Here is a tiny trained network, its code and every weight. The questions are about switching its units off for an input and a class, where a switched-off unit gives its printed mean instead of its output.

import numpy as np


def w(rows, s, z=0):
    codes = np.array(rows[::2]) - 128.0
    scale = np.full(codes.shape[1], s)
    scale[-1] = z or s
    return codes * scale


def norm(h):
    return h / np.sqrt((h * h).mean(-1, keepdims=True) + 1e-5)


def f(y):
    return y / 2 * (1 + np.tanh(0.7978845608 * (y + 0.044715 * y**3)))


def log_softmax(a):
    a = a - a.max(-1, keepdims=True)
    return a - np.log(np.exp(a).sum(-1, keepdims=True))


def net(x, mask):
    res = np.array(x, float).reshape(1, 2) / 4 @ E
    u = 0
    for l in range(3):
        y = f(norm(res) @ A[l][:, :-1].T + A[l][:, -1])
        res = res + np.where(mask[u : u + 6], y, B[l][:, -1]) @ B[l][:, :-1]
        u += 6
    return log_softmax(norm(res)[-1] @ U[:, :-1].T + U[:, -1])


A, B = {}, {}
E = w([
[224,145,150,104,172,127,173,5,92],'x0',
[120,91,65,163,140,145,184,71,169],'x1',
],0.016)
A[0] = w([
[98,57,62,70,117,170,98,74,107,55],'0.n0',
[97,27,94,2,191,167,110,183,123,46],'0.n1',
[137,111,144,43,172,145,123,58,59,2],'0.n2',
[183,250,179,96,166,124,106,142,72,166],'0.n3',
[110,166,124,191,72,119,173,152,183,208],'0.n4',
[115,147,126,111,142,137,149,71,111,163],'0.n5',
],0.0068,0.0013)
B[0] = w([
[133,91,154,181,191,69,139,60,98,145],'0.n0',
[124,206,111,139,58,160,197,111,222,142],'0.n1',
[9,207,197,161,47,125,164,236,192,223],'0.n2',
[206,115,241,77,211,9,134,1,87,255],'0.n3',
[171,170,124,157,131,142,156,63,74,175],'0.n4',
[229,96,156,107,201,133,106,223,139,176],'0.n5',
],0.0071,0.0059)
A[1] = w([
[123,144,214,119,81,144,26,165,23,249],'1.n0',
[81,210,105,95,34,174,76,215,149,56],'1.n1',
[35,182,88,255,34,103,90,150,119,78],'1.n2',
[132,21,70,138,169,132,209,127,186,57],'1.n3',
[175,70,9,81,157,132,77,59,86,58],'1.n4',
[123,128,87,92,85,204,90,146,46,183],'1.n5',
],0.0079,0.0014)
B[1] = w([
[97,130,82,129,108,152,159,25,114,242],'1.n0',
[139,64,212,149,254,70,130,233,133,230],'1.n1',
[203,227,202,182,65,49,144,143,173,253],'1.n2',
[76,30,103,167,104,186,136,93,72,217],'1.n3',
[84,98,127,173,128,142,123,226,119,154],'1.n4',
[174,49,91,148,189,123,217,83,107,134],'1.n5',
],0.0094,0.0073)
A[2] = w([
[75,134,131,155,120,67,112,143,106,71],'2.n0',
[39,21,27,103,185,184,122,115,115,70],'2.n1',
[148,118,85,139,134,164,157,62,107,253],'2.n2',
[167,203,158,23,126,110,64,88,65,88],'2.n3',
[144,143,58,198,50,138,172,103,168,135],'2.n4',
[203,189,121,104,149,111,113,249,185,130],'2.n5',
],0.013,0.0018)
B[2] = w([
[176,198,108,164,57,136,128,103,176,162],'2.n0',
[154,61,122,91,190,148,170,85,100,201],'2.n1',
[98,134,131,149,93,81,113,200,143,203],'2.n2',
[138,168,125,40,118,139,86,133,10,253],'2.n3',
[99,170,96,89,128,202,52,151,131,191],'2.n4',
[155,80,117,152,135,62,227,90,111,194],'2.n5',
],0.013,0.012)
U = w([
[113,45,107,130,166,183,159,112,85,174],'0',
[124,139,156,109,138,139,99,124,175,3],'1',
[164,183,191,56,124,98,119,108,11,152],'2',
[91,192,83,172,53,216,69,148,168,98],'3',
[164,165,189,196,97,41,184,164,138,222],'4',
],0.012,0.0039)

Each question gives the input, the list of numbers given to net, and the class t.
The units are the neurons (one row each of A and B). Each row of codes is followed by its name. A weight is (code - 128) times the scale printed after its matrix; where a second scale follows, it is the last column's (A, B and U).
mask holds one flag per neuron, layer by layer. A switched-off neuron (its flag False) gives its mean, the last column of its row in B, instead of its output. The means were averaged over made-up inputs and are rounded, as every weight is.
A unit's drop is (log p(t) with every unit on - log p(t) with that unit switched off) / (log p(t) with every unit on - log p(t) with every unit switched off).
The circuit of an input: a set's keep is (log p(t) with only the set's units on - log p(t) with every unit switched off) / (log p(t) with every unit on - log p(t) with every unit switched off). Starting from the 12 units with the biggest drops (on a tie, the unit counted first), units are removed one at a time, each time the one whose removal leaves the highest keep (on an exact tie, the one counted first), for as long as the keep stays at least 0.8.
units of the circuit, in order: the units of the circuit, biggest drop first
most important unit: the unit with the biggest drop
k most important neurons: the k neurons with the biggest drops, biggest first
k most important neurons of layer l: the k neurons of layer l with the biggest drops, biggest first
drop of u: that unit's drop, to one decimal
input [4,3], class 0: most important neuron of layer 2 -> [2.n3]
input [-1,3], class 0: 4 most important neurons -> [0.n2 2.n1 1.n3 1.n2]
input [-6,7], class 3: 2 most important neurons -> [1.n2 2.n4]
input [-3,6], class 3: 3 most important neurons -> [0.n3 1.n2 2.n4]
input [7,4], class 4: units of the circuit, in order -> [2.n3 2.n2]
input [5,4], class 0: 3 most important neurons -> [1.n2 0.n3 1.n3]
input [-6,5], class 3: 2 most important neurons of layer 1 -> [1.n3 1.n4]
input [-1,2], class 3: 2 most important neurons -> [0.n3 0.n5]
input [-7,6], class 3: 2 most important neurons -> [2.n4 0.n2]
input [-3,7], class 3: 2 most important neurons -> [0.n3 2.n4]
input [-3,3], class 3: 2 most important neurons -> [0.n2 2.n4]
input [-2,2], class 3: 3 most important neurons -> [0.n2 2.n4 1.n1]
input [-5,-8], class 4: 2 most important neurons -> [1.n1 2.n3]
input [7,7], class 0: most important unit -> 1.n2
input [8,6], class 0: 4 most important neurons -> [1.n2 0.n3 1.n3 2.n3]
input [3,3], class 0: drop of 0.n3 -> 0.9
input [-4,6], class 3: drop of 1.n2 -> 0.2
input [7,8], class 0: drop of 1.n3 -> 0.0
input [2,2], class 0: drop of 1.n2 -> 1.4
input [3,6], class 0: most important neuron of layer 2 -> [2.n1]
